Questions about the grid below.
1) Give the last entry, reading row by row.
2) Give the top-right entry.
3) Give the entry just right of -3.30.
4) Give the entry just left of 0.84.
5) Give the largest entry in the first row.
6) Give the entry just left of -0.87.
7) Give the entry just right of -0.87.
8) Give the entry just right of 0.84.
[[ 5.96 -0.32 -5.60  3.63 -2.40]
 [ 5.70  0.47 -1.04 -4.28 -4.98]
 [-3.86 -5.13  0.84 -3.30 -5.94]
 [-0.49  3.45 -0.87 -0.94  5.72]]
1) 5.72
2) -2.40
3) -5.94
4) -5.13
5) 5.96
6) 3.45
7) -0.94
8) -3.30

B = 101	239	55	132	101	96	17	156	147
The minimum -> 17
The entry just right of 239 is 55

[[2, 2, 2, 2, 6, 2, 2, 2, 6, 2, 2, 2, 2, 2, 2, 2],
 [6, 6, 2, 3, 7, 2, 2, 3, 7, 2, 7, 5, 2, 7, 6, 2],
 [6, 6, 2, 2, 7, 2, 2, 2, 7, 2, 7, 5, 2, 7, 6, 2],
 [7, 7, 7, 7, 2, 7, 7, 7, 2, 7, 7, 7, 7, 7, 7, 7],
 [2, 2, 7, 7, 7, 7, 7, 7, 7, 7, 2, 2, 7, 2, 2, 7],
 [7, 7, 2, 2, 7, 2, 2, 2, 7, 2, 7, 6, 2, 7, 7, 2],
 [5, 6, 7, 7, 8, 7, 7, 7, 8, 7, 7, 4, 7, 7, 6, 7],
 [3, 3, 7, 7, 7, 7, 7, 7, 7, 7, 4, 2, 7, 4, 3, 7],
 [2, 2, 7, 7, 7, 7, 7, 7, 7, 7, 2, 2, 7, 2, 2, 7]]
Rows and columns are numbered from 1.
Report the entry in the bottom-left corner.
2
Report the entry in row 1 and column 2.
2
Report the entry in row 2 and column 1.
6
Report the entry at row 1, column 1.
2
The entry at row 3, column 1: 6
Report the entry in the bottom-right corner.
7
The top-right entry -> 2
The entry at row 1, column 3 -> 2
The entry in row 3 and column 2 -> 6
Report the entry at row 2, column 3.
2

Read these off the row that follows.
1) Report the second entry from the end.
2) Report the 1st entry from the left.
3) Report the entry just right of 1.81.
4) Report the fifth entry.
5) Report the 3rd entry from the left.
6) Report the last entry.
7) Report the entry just left of -0.60.
8) Report the third entry from the right.
2.18	0.66	0.24	-2.01	-0.37	-1.12	-0.60	2.02	1.81	2.23	-4.65	3.61	-1.94	-0.46
1) -1.94
2) 2.18
3) 2.23
4) -0.37
5) 0.24
6) -0.46
7) -1.12
8) 3.61

Read these off the matrix that follows.
1) Read off the entry just left of the smallest entry.
2) Read off the entry just left of -1.12.
[[-2.69 -4.86  4.10  1.71  0.31 -5.98  0.36  4.15 -2.49 -3.33  0.84 -0.71
   0.90 -0.82]
 [-4.60 -2.90 -0.29  1.38 -2.25 -5.36 -0.97 -2.75 -1.85  1.71 -1.79  1.53
  -4.88  3.66]
 [ 0.58 -2.68  4.17  0.69  1.83 -2.02  0.99  5.84 -1.12 -4.32  2.07 -1.71
   4.23 -3.28]
 [-3.43 -0.67 -2.31  0.58 -2.47 -2.64 -1.21 -4.82 -0.76  3.34 -2.25  1.89
  -5.49  4.22]]
1) 0.31
2) 5.84
